[[131 126 156 135]
 [133 122 125 144]
 [131 125 118 136]
 [133 121 125 143]
 [129 120 125 140]]
:
[[133 122 125]
 [131 125 118]]

[[115 113 121 112 120]
 [141 142 145 122 151]
 [139 138 135 107 138]
 [123 130 116 137 109]]
:
[[141 142 145]
 [139 138 135]]

[[122 121 116 126]
 [137 135 125 139]
 [125 125 120 137]
 [124 124 135 112]
 [151 149 142 120]]
:
[[137 135 125]
 [125 125 120]]

[[146 155 118 130 117]
 [123 114 120 121 135]
 [123 117 124 132 137]
 [119 125 116 123 129]]
:
[[123 114 120]
 [123 117 124]]

[[135 113 136 138 103]
 [135 101 148 127 137]
 [134 115 134 138 108]
 [135 151 132 156 128]]
:
[[135 101 148]
 [134 115 134]]

[[111 118 125 135 145]
 [134 128 150 150 150]
 [128 133 128 144 154]
 [145 151 128 145 139]]
:
[[134 128 150]
 [128 133 128]]

[[142 122 113 129 130]
 [152 118 122 124 138]
 [ 98 150 146 140 119]
 [132 121 135 119 132]]
:
[[152 118 122]
 [ 98 150 146]]
---
[[118 113 106 128]
 [108 120 118 128]]
:
[[118 108]
 [113 120]
 [106 118]
 [128 128]]

[[140 132 140 130 141 115 124 134 115 132 142]
 [106 122 103 137 103 136 143 127 129 127 102]]
:
[[140 106]
 [132 122]
 [140 103]
 [130 137]
 [141 103]
 [115 136]
 [124 143]
 [134 127]
 [115 129]
 [132 127]
 [142 102]]

[[125 114 139 134 132 126 116 120]
 [145 126 117 142 138 111 116 142]
 [119 136 117 115 111 141 146 128]
 [118 113 143 132 128 136 123 111]
 [127 129 139 128 138 127 106 130]
 [134 145 107 116 122 127 139 147]
 [127 119 136 134 134 125 111 124]
 [145 127 118 141 139 112 118 143]
 [130 121 136 137 145 123 101 131]
 [135 120 126 139 133 119 123 131]
 [130 121 135 136 144 122 101 132]
 [118 141 116 111 107 146 150 132]]
:
[[125 145 119 118 127 134 127 145 130 135 130 118]
 [114 126 136 113 129 145 119 127 121 120 121 141]
 [139 117 117 143 139 107 136 118 136 126 135 116]
 [134 142 115 132 128 116 134 141 137 139 136 111]
 [132 138 111 128 138 122 134 139 145 133 144 107]
 [126 111 141 136 127 127 125 112 123 119 122 146]
 [116 116 146 123 106 139 111 118 101 123 101 150]
 [120 142 128 111 130 147 124 143 131 131 132 132]]

[[121 133 115 132 150 136 146 136 116 121]
 [122 120 156 118 126 116 125 116 149 121]
 [141 133 109 137 122 138 126 136 120 139]
 [128 135 109 135 142 140 138 140 107 126]]
:
[[121 122 141 128]
 [133 120 133 135]
 [115 156 109 109]
 [132 118 137 135]
 [150 126 122 142]
 [136 116 138 140]
 [146 125 126 138]
 [136 116 136 140]
 [116 149 120 107]
 [121 121 139 126]]

[[142 118 130 146 144]
 [125 148 107 109 110]]
:
[[142 125]
 [118 148]
 [130 107]
 [146 109]
 [144 110]]

[[143 145 124 144 122 136 126 113 132 144 129]
 [144 127 125 132 135 118 125 114 110 147 111]
 [132 116 126 121 140 108 130 126 104 134 110]]
:
[[143 144 132]
 [145 127 116]
 [124 125 126]
 [144 132 121]
 [122 135 140]
 [136 118 108]
 [126 125 130]
 [113 114 126]
 [132 110 104]
 [144 147 134]
 [129 111 110]]
---
[[107 102 122 129]
 [131 142 122 129]
 [107 102 122 119]
 [127 131 122 129]]
:
[129 122 102 127]

[[153  98]
 [144 103]]
:
[ 98 144]

[[150  99 118]
 [141 127 108]
 [124 120 144]
 [121 112 139]
 [124 118 144]]
:
[118 127 124]

[[101 122 140]
 [136 118 105]
 [137 134 130]
 [148 130 114]]
:
[140 118 137]

[[151 137 119 151 121]
 [114 142 135 101 139]]
:
[121 101]

[[120 154 130 135]
 [144 148 148 134]]
:
[135 148]

[[123 130 137]
 [157 138 109]
 [119 125 138]
 [119 145 130]]
:
[137 138 119]

[[131 127 108 119 129]
 [132 147 142 118 152]
 [123 132 105 128 124]]
:
[129 118 105]
---
[[114 120 116 145 122 132 117 113 139 127 116 142]
 [137 150 142 124 134 109 108 103 126 136 140 117]
 [137 142 143 121 143 143 121 122 109 144 133 133]
 [141 124 117 125 120 100 128 126 143 113 143 110]]
:
[[137 142 143 121 143 143 121 122 109 144 133 133]
 [137 150 142 124 134 109 108 103 126 136 140 117]
 [141 124 117 125 120 100 128 126 143 113 143 110]
 [114 120 116 145 122 132 117 113 139 127 116 142]]

[[116 140 132 127 137 129 129 129 125 130 140]
 [143 125 118 134 137 116 140 132 127 137 129]
 [134 137 116 140 132 127 137 129 129 129 125]
 [140 132 127 137 129 129 129 125 130 140 105]
 [137 116 140 132 127 137 129 129 129 125 130]
 [132 127 137 129 129 129 125 130 140 105 128]]
:
[[137 116 140 132 127 137 129 129 129 125 130]
 [132 127 137 129 129 129 125 130 140 105 128]
 [116 140 132 127 137 129 129 129 125 130 140]
 [140 132 127 137 129 129 129 125 130 140 105]
 [143 125 118 134 137 116 140 132 127 137 129]
 [134 137 116 140 132 127 137 129 129 129 125]]

[[139 111 104 118]
 [150 143 113 139]
 [126 133 110 101]
 [151 130 115 148]
 [147 148 122 144]
 [149 144 111 136]
 [132 121 105 106]]
:
[[147 148 122 144]
 [151 130 115 148]
 [150 143 113 139]
 [149 144 111 136]
 [126 133 110 101]
 [132 121 105 106]
 [139 111 104 118]]

[[128 127 127 129 138 124 130 128 130]
 [147 142 121 135 120 128 128 128 138]
 [128 128 131 133 128 125 128 129 122]
 [128 115 128 128 112 131 117 123 123]
 [128 128 137 121 107 106 117 127 111]
 [122 144 135 125 140 118 138 145 135]
 [146 128 122 135 135 135 128 132 136]]
:
[[128 128 137 121 107 106 117 127 111]
 [122 144 135 125 140 118 138 145 135]
 [128 128 131 133 128 125 128 129 122]
 [128 115 128 128 112 131 117 123 123]
 [128 127 127 129 138 124 130 128 130]
 [146 128 122 135 135 135 128 132 136]
 [147 142 121 135 120 128 128 128 138]]

[[109 129 141]
 [147 149 146]
 [153 106 121]]
:
[[147 149 146]
 [109 129 141]
 [153 106 121]]

[[126 114 139 134 128 120 126 114 122 109]
 [127 137 113 151 131 133 124 124 129 137]
 [142 119 146 127 135 125 124 119 129 109]
 [145 116 129 131 116 139 124 134 120 131]
 [113 136 112 144 127 130 129 126 126 139]
 [137 118 143 114 128 121 128 127 129 112]]
:
[[142 119 146 127 135 125 124 119 129 109]
 [137 118 143 114 128 121 128 127 129 112]
 [126 114 139 134 128 120 126 114 122 109]
 [145 116 129 131 116 139 124 134 120 131]
 [127 137 113 151 131 133 124 124 129 137]
 [113 136 112 144 127 130 129 126 126 139]]

[[136 136 128 131 121 100 106 131 107 133]
 [138 131 131 138 107 101 107 140 129 131]
 [147 134 132 106 117 137 127 124 151 110]]
:
[[147 134 132 106 117 137 127 124 151 110]
 [138 131 131 138 107 101 107 140 129 131]
 [136 136 128 131 121 100 106 131 107 133]]

[[126 127 119 126 125 126 135 123 124 122 123]
 [145 135 144 134 135 130 117 134 128 125 113]
 [145 106 148 136 146 110 111 152 141 110 129]]
:
[[145 106 148 136 146 110 111 152 141 110 129]
 [145 135 144 134 135 130 117 134 128 125 113]
 [126 127 119 126 125 126 135 123 124 122 123]]

[[155 123 123 124 130 125 126 122 131 139 131 122 131 128]
 [118 122 130 127 117 123 122 128 122 118 126 120 135 130]
 [106 135 109 112 131 127 119 130 126 128 125 128 122 136]
 [124 142 127 123 127 127 129 123 142 115 121 112 126 128]
 [135 131 131 130 127 132 132 124 128 145 140 129 130 125]]
:
[[135 131 131 130 127 132 132 124 128 145 140 129 130 125]
 [118 122 130 127 117 123 122 128 122 118 126 120 135 130]
 [124 142 127 123 127 127 129 123 142 115 121 112 126 128]
 [155 123 123 124 130 125 126 122 131 139 131 122 131 128]
 [106 135 109 112 131 127 119 130 126 128 125 128 122 136]]
